Here is a tiny trained network, its code and every weight. The questions are about switching its units off for an input and a class, where a switched-off unit gives its printed mean instead of its output.

import numpy as np


def w(rows, s, z=0):
    codes = np.array(rows[::2]) - 128.0
    scale = np.full(codes.shape[1], s)
    scale[-1] = z or s
    return codes * scale


def norm(h):
    return h / np.sqrt((h * h).mean(-1, keepdims=True) + 1e-5)


def f(y):
    return y / 2 * (1 + np.tanh(0.7978845608 * (y + 0.044715 * y**3)))


def log_softmax(a):
    a = a - a.max(-1, keepdims=True)
    return a - np.log(np.exp(a).sum(-1, keepdims=True))


def net(x, mask):
    res = np.array(x, float).reshape(1, 3) / 4 @ E
    u = 0
    for l in range(3):
        y = f(norm(res) @ A[l][:, :-1].T + A[l][:, -1])
        res = res + np.where(mask[u : u + 5], y, B[l][:, -1]) @ B[l][:, :-1]
        u += 5
    return log_softmax(norm(res)[-1] @ U[:, :-1].T + U[:, -1])


A, B = {}, {}
E = w([
[145,51,240,180,120,228,188,95,88,33,98],'x0',
[91,2,110,27,161,141,54,155,130,116,106],'x1',
[207,138,50,74,186,209,243,159,244,137,79],'x2',
],0.0086)
A[0] = w([
[171,155,29,204,242,119,29,146,129,177,188,116],'L0N1',
[242,239,170,147,1,227,139,158,80,216,192,157],'L0N2',
[16,51,133,194,70,164,93,106,45,210,83,165],'L0N3',
[96,102,91,142,224,149,196,222,163,83,47,166],'L0N4',
[167,230,102,138,71,150,219,63,61,186,214,2],'L0N5',
],0.0055,0.007)
B[0] = w([
[197,107,185,130,137,131,124,20,127,84,192,188],'L0N1',
[131,53,126,105,143,77,94,174,119,151,67,219],'L0N2',
[121,147,126,90,83,130,149,100,192,139,58,235],'L0N3',
[85,135,145,115,11,67,107,113,127,105,146,253],'L0N4',
[115,124,227,181,186,81,171,254,168,78,93,149],'L0N5',
],0.0095,0.0055)
A[1] = w([
[143,103,134,151,108,185,162,101,44,87,125,11],'L1N1',
[124,226,153,252,145,146,195,139,118,119,141,168],'L1N2',
[165,123,73,106,124,188,194,190,198,120,130,4],'L1N3',
[44,142,156,180,133,144,54,124,72,138,134,16],'L1N4',
[88,49,118,80,160,175,98,152,120,142,154,51],'L1N5',
],0.011,0.0036)
B[1] = w([
[170,138,75,80,185,159,67,112,141,128,197,195],'L1N1',
[58,88,133,116,167,115,104,192,186,75,157,233],'L1N2',
[81,170,117,201,79,106,137,39,87,90,114,254],'L1N3',
[79,202,78,186,107,133,187,87,122,67,118,188],'L1N4',
[105,115,128,192,153,105,106,253,111,78,82,204],'L1N5',
],0.013,0.0052)
A[2] = w([
[127,201,75,111,201,81,120,148,119,254,172,44],'L2N1',
[143,102,125,95,92,97,139,193,81,177,71,135],'L2N2',
[124,89,144,133,168,189,151,94,144,87,168,112],'L2N3',
[173,79,211,89,101,79,137,102,131,178,149,152],'L2N4',
[50,165,140,157,67,136,144,91,85,134,123,3],'L2N5',
],0.011,0.0036)
B[2] = w([
[181,88,173,39,209,188,23,109,12,49,198,187],'L2N1',
[163,149,166,177,174,139,230,152,169,174,124,181],'L2N2',
[191,167,101,69,174,120,86,92,58,230,161,193],'L2N3',
[157,151,75,169,134,187,162,150,208,246,127,163],'L2N4',
[182,144,96,111,66,144,210,84,149,167,121,254],'L2N5',
],0.012,0.0059)
U = w([
[104,163,102,141,46,99,164,56,139,100,110,169],'0',
[83,96,157,154,171,71,126,249,160,80,108,255],'1',
[189,131,124,66,178,181,68,95,105,127,179,40],'2',
[180,144,121,148,142,164,179,158,192,228,100,50],'3',
],0.018,0.0015)

Each question gives the input, the list of numbers given to net, and the class t.
The units are the neurons (one row each of A and B). Each row of codes is followed by its name. A weight is (code - 128) times the scale printed after its matrix; where a second scale follows, it is the last column's (A, B and U).
mask holds one flag per neuron, layer by layer. A switched-off neuron (its flag False) gives its mean, the last column of its row in B, instead of its output. The means were averaged over made-up inputs and are rounded, as every weight is.
A unit's drop is (log p(t) with every unit on - log p(t) with that unit switched off) / (log p(t) with every unit on - log p(t) with every unit switched off).
The circuit of an input: a set's keep is (log p(t) with only the set's units on - log p(t) with every unit switched off) / (log p(t) with every unit on - log p(t) with every unit switched off). Starting from the 12 units with the biggest drops (on a tie, the unit counted first), units are removed one at a time, each time the one whose removal leaves the highest keep (on an exact tie, the one counted first), for as long as the keep stays at least 0.8.
circuit, biggest first: the units of the circuit, biggest drop first
unit that matters most: the unit with the biggest drop
k most important neurons: the k neurons with the biggest drops, biggest first
k most important neurons of layer l: the k neurons of layer l with the biggest drops, biggest first
drop of u: that unit's drop, to one decimal
input [-5,-5,8], class 0: circuit, biggest first : L1N3
input [-5,4,3], class 2: 3 most important neurons : L0N2; L1N2; L0N1
input [-6,6,-3], class 1: 2 most important neurons of layer 1 : L1N5; L1N1
input [2,1,-1], class 3: circuit, biggest first : L0N3; L1N3
input [-2,-8,-7], class 1: 4 most important neurons : L1N2; L0N5; L0N4; L1N3
input [-2,3,2], class 3: 3 most important neurons of layer 1 : L1N3; L1N4; L1N2
input [6,8,8], class 0: 4 most important neurons : L1N3; L0N2; L1N2; L0N4
input [1,-7,5], class 1: 2 most important neurons : L1N2; L0N5
input [6,-8,8], class 0: 2 most important neurons : L1N3; L1N5
input [6,5,-2], class 2: 2 most important neurons of layer 1 : L1N1; L1N2
input [-7,-7,1], class 1: 2 most important neurons : L0N5; L1N2
input [6,-6,-1], class 1: 2 most important neurons of layer 0 : L0N1; L0N5
input [-1,-3,2], class 3: 3 most important neurons : L0N2; L1N5; L2N4
input [6,-3,4], class 2: unit that matters most : L1N1
input [-8,4,-6], class 2: 3 most important neurons : L2N1; L1N3; L0N4
input [-3,4,1], class 1: 3 most important neurons : L1N5; L0N3; L2N5
input [3,-6,6], class 0: 4 most important neurons : L1N3; L0N2; L1N5; L2N5
input [2,-1,2], class 3: 2 most important neurons : L0N4; L1N3
input [-1,8,8], class 0: 4 most important neurons : L1N3; L0N2; L1N2; L0N4
input [-4,8,3], class 1: circuit, biggest first : L1N5
input [6,-4,-1], class 2: 2 most important neurons : L1N1; L2N3
input [-2,3,-1], class 3: 3 most important neurons of layer 2 : L2N2; L2N1; L2N4
input [1,3,0], class 3: 2 most important neurons of layer 1 : L1N2; L1N3
input [0,2,-1], class 3: drop of L1N4 : 0.2
input [-7,3,8], class 0: drop of L1N3 : 2.0
